Here is a tiny trained network, its code and every weight. The questions are about switching its units off for an input and a class, where a switched-off unit gives its printed mean instead of its output.

import numpy as np


def w(rows, s, z=0):
    codes = np.array(rows[::2]) - 128.0
    scale = np.full(codes.shape[1], s)
    scale[-1] = z or s
    return codes * scale


def f(y):
    return y / 2 * (1 + np.tanh(0.7978845608 * (y + 0.044715 * y**3)))


def log_softmax(a):
    a = a - a.max(-1, keepdims=True)
    return a - np.log(np.exp(a).sum(-1, keepdims=True))


def net(x, mask):
    res = np.array(x, float).reshape(1, 2) / 4 @ E
    y = f(res @ A[0][:, :-1].T + A[0][:, -1])
    res = res + np.where(mask, y, B[0][:, -1]) @ B[0][:, :-1]
    return log_softmax(res[-1] @ U[:, :-1].T + U[:, -1])


A, B = {}, {}
E = w([
[30,235,144,84,249],'x0',
[205,163,241,96,124],'x1',
],0.012)
A[0] = w([
[60,180,131,129,160,120],'N0',
[50,139,8,129,165,106],'N1',
[122,158,147,111,208,108],'N2',
[149,115,205,154,100,128],'N3',
[148,181,230,111,156,108],'N4',
[113,137,153,127,151,247],'N5',
],0.016,0.015)
B[0] = w([
[148,90,151,125,49,218],'N0',
[99,105,138,187,199,255],'N1',
[139,68,118,137,66,205],'N2',
[116,95,116,216,145,196],'N3',
[58,71,141,122,201,225],'N4',
[204,253,77,178,150,241],'N5',
],0.032,0.015)
U = w([
[58,124,126,131,227,64],'0',
[161,71,128,128,75,143],'1',
[129,250,107,103,178,253],'2',
[125,138,135,18,116,87],'3',
[76,222,185,58,102,91],'4',
[93,159,168,46,77,86],'5',
],0.014,0.012)

Each question gives the input, the list of numbers given to net, and the class t.
The units are the neurons (one row each of A and B). Each row of codes is followed by its name. A weight is (code - 128) times the scale printed after its matrix; where a second scale follows, it is the last column's (A, B and U).
mask holds one flag per neuron, in row order. A switched-off neuron (its flag False) gives its mean, the last column of its row in B, instead of its output. The means were averaged over made-up inputs and are rounded, as every weight is.
A unit's drop is (log p(t) with every unit on - log p(t) with that unit switched off) / (log p(t) with every unit on - log p(t) with every unit switched off).
The circuit of an input: a set's keep is (log p(t) with only the set's units on - log p(t) with every unit switched off) / (log p(t) with every unit on - log p(t) with every unit switched off). Starting from all 6 units, units are removed one at a time, each time the one whose removal leaves the highest keep (on an exact tie, the one counted first), for as long as the keep stays at least 0.8.
circuit, biggest first: the units of the circuit, biggest drop first
most important unit: the unit with the biggest drop
top k neurons: the k neurons with the biggest drops, biggest first
drop when u is switched off: that unit's drop, to one decimal
input [0,3], class 2: most important unit : N1
input [4,3], class 1: top 3 neurons : N2, N1, N0
input [5,4], class 1: top 2 neurons : N2, N0
input [-4,-2], class 1: top 2 neurons : N5, N1
input [-3,2], class 2: top 2 neurons : N0, N2
input [-3,-3], class 2: circuit, biggest first : N4, N2
input [-4,5], class 0: top 3 neurons : N0, N2, N3
input [8,-6], class 1: top 3 neurons : N0, N2, N4
input [3,-2], class 2: top 2 neurons : N4, N5
input [3,2], class 2: top 2 neurons : N5, N1
input [-8,-8], class 0: top 4 neurons : N0, N2, N5, N1
input [3,0], class 2: top 2 neurons : N5, N3
input [-6,-6], class 0: top 2 neurons : N0, N5
input [6,5], class 1: top 2 neurons : N2, N0
input [6,0], class 1: circuit, biggest first : N0
input [-8,8], class 0: drop when N0 is switched off : 0.6
input [8,6], class 1: drop when N0 is switched off : 1.2
input [1,3], class 2: drop when N1 is switched off : 0.9
